Here is a tiny trained network, its code and every weight. The questions are about switching its units off for an input and a class, where a switched-off unit gives its printed mean instead of its output.

import numpy as np


def w(rows, s, z=0):
    codes = np.array(rows[::2]) - 128.0
    scale = np.full(codes.shape[1], s)
    scale[-1] = z or s
    return codes * scale


def norm(h):
    return h / np.sqrt((h * h).mean(-1, keepdims=True) + 1e-5)


def f(y):
    return np.maximum(y, 0)


def log_softmax(a):
    a = a - a.max(-1, keepdims=True)
    return a - np.log(np.exp(a).sum(-1, keepdims=True))


def net(x, mask):
    res = np.array(x, float).reshape(1, 3) / 4 @ E
    u = 0
    for l in range(3):
        y = f(norm(res) @ A[l][:, :-1].T + A[l][:, -1])
        res = res + np.where(mask[u : u + 5], y, B[l][:, -1]) @ B[l][:, :-1]
        u += 5
    return log_softmax(norm(res)[-1] @ U[:, :-1].T + U[:, -1])


A, B = {}, {}
E = w([
[83,126,196,109,168,187,89,183,118,221,163],'x0',
[150,71,201,152,127,160,99,149,254,90,94],'x1',
[187,135,153,144,89,172,155,82,136,229,57],'x2',
],0.0054)
A[0] = w([
[98,232,111,101,73,133,154,72,53,93,129,80],'0.n0',
[160,52,76,226,68,143,253,20,100,86,91,73],'0.n1',
[142,70,117,136,168,151,116,107,162,120,92,5],'0.n2',
[102,96,170,151,98,183,135,175,102,233,136,93],'0.n3',
[86,208,111,129,147,104,68,157,113,63,180,54],'0.n4',
],0.0042,0.0028)
B[0] = w([
[132,205,254,138,189,82,92,114,106,165,113,222],'0.n0',
[93,123,112,185,183,232,153,112,167,149,235,252],'0.n1',
[118,118,176,12,152,86,154,109,107,98,149,147],'0.n2',
[97,115,83,206,170,193,200,123,147,105,203,225],'0.n3',
[56,2,54,230,124,113,139,214,113,123,104,203],'0.n4',
],0.0058,0.0039)
A[1] = w([
[190,131,117,115,99,164,149,104,153,194,67,8],'1.n0',
[200,178,21,127,83,45,221,1,175,26,139,12],'1.n1',
[236,55,225,144,45,118,51,107,202,73,113,134],'1.n2',
[87,140,152,112,162,120,175,159,35,143,151,93],'1.n3',
[135,103,78,59,73,183,195,64,153,56,102,5],'1.n4',
],0.0054,0.002)
B[1] = w([
[113,137,94,135,67,124,191,102,62,52,104,173],'1.n0',
[132,99,183,72,144,215,98,193,219,234,194,222],'1.n1',
[121,166,173,70,100,101,7,140,41,85,69,252],'1.n2',
[167,154,193,74,98,161,96,102,255,123,120,243],'1.n3',
[116,111,101,185,183,179,196,158,79,182,174,163],'1.n4',
],0.0071,0.0044)
A[2] = w([
[89,113,16,88,149,44,94,198,41,66,95,93],'2.n0',
[199,130,129,185,12,146,208,3,68,221,42,161],'2.n1',
[98,35,92,227,187,176,145,165,112,132,196,249],'2.n2',
[132,206,129,62,123,16,157,81,49,174,195,98],'2.n3',
[82,116,166,145,180,194,95,151,217,223,81,38],'2.n4',
],0.0055,0.0019)
B[2] = w([
[79,52,129,200,137,60,86,90,166,121,79,172],'2.n0',
[83,10,96,135,159,47,148,196,149,75,83,205],'2.n1',
[139,109,93,161,139,131,173,47,98,178,136,254],'2.n2',
[213,180,177,82,71,125,51,165,94,2,35,164],'2.n3',
[177,214,121,106,104,117,99,119,128,119,188,248],'2.n4',
],0.0075,0.0071)
U = w([
[153,156,133,115,167,231,165,153,185,223,255,162],'0',
[177,223,211,10,37,72,15,211,73,37,40,222],'1',
[34,21,42,211,153,69,212,207,146,97,70,254],'2',
[145,175,121,197,148,135,119,36,100,170,135,5],'3',
],0.0059,0.0024)

Each question gives the input, the list of numbers given to net, and the class t.
The units are the neurons (one row each of A and B). Each row of codes is followed by its name. A weight is (code - 128) times the scale printed after its matrix; where a second scale follows, it is the last column's (A, B and U).
mask holds one flag per neuron, layer by layer. A switched-off neuron (its flag False) gives its mean, the last column of its row in B, instead of its output. The means were averaged over made-up inputs and are rounded, as every weight is.
A unit's drop is (log p(t) with every unit on - log p(t) with that unit switched off) / (log p(t) with every unit on - log p(t) with every unit switched off).
The circuit of an input: a set's keep is (log p(t) with only the set's units on - log p(t) with every unit switched off) / (log p(t) with every unit on - log p(t) with every unit switched off). Starting from the 12 units with the biggest drops (on a tie, the unit counted first), units are removed one at a time, each time the one whose removal leaves the highest keep (on an exact tie, the one counted first), for as long as the keep stays at least 0.8.
units of the circuit, in order: the units of the circuit, biggest drop first
unit that matters most: the unit with the biggest drop
k most important neurons: the k neurons with the biggest drops, biggest first
k most important neurons of layer l: the k neurons of layer l with the biggest drops, biggest first
drop of u: that unit's drop, to one decimal
input [5,-7,-8], class 2: unit that matters most : 0.n4
input [1,1,4], class 2: units of the circuit, in order : 2.n1; 1.n1
input [-4,-2,-4], class 0: 4 most important neurons of layer 1 : 1.n2; 1.n1; 1.n0; 1.n3
input [-7,-6,-6], class 0: 2 most important neurons of layer 1 : 1.n1; 1.n2
input [-6,-8,-7], class 1: 2 most important neurons of layer 0 : 0.n0; 0.n3
input [5,-3,7], class 2: 2 most important neurons : 2.n1; 1.n1
input [-7,2,-6], class 0: 2 most important neurons : 1.n1; 2.n1
input [-8,6,3], class 0: 3 most important neurons : 0.n1; 1.n1; 1.n4
input [4,3,6], class 2: 4 most important neurons : 2.n1; 1.n0; 1.n1; 0.n1
input [5,-6,4], class 1: 4 most important neurons : 0.n1; 0.n4; 1.n1; 2.n2
input [3,-2,-4], class 2: 2 most important neurons : 0.n4; 1.n1
input [1,5,8], class 2: 2 most important neurons : 2.n1; 1.n0
input [-8,6,0], class 0: 2 most important neurons : 1.n1; 0.n1
input [-2,5,-2], class 1: units of the circuit, in order : 1.n2
input [-5,7,-5], class 1: 3 most important neurons : 1.n2; 0.n3; 1.n1
input [1,7,7], class 1: 2 most important neurons of layer 2 : 2.n2; 2.n0
input [-3,-4,2], class 1: 2 most important neurons of layer 2 : 2.n3; 2.n2
input [-8,0,4], class 0: drop of 1.n1 : 0.4
input [-4,-3,7], class 2: drop of 2.n1 : 0.8
input [0,-1,6], class 2: units of the circuit, in order : 2.n1
input [3,-7,5], class 1: drop of 2.n3 : 0.2
input [-8,-2,-4], class 0: drop of 1.n1 : 0.7
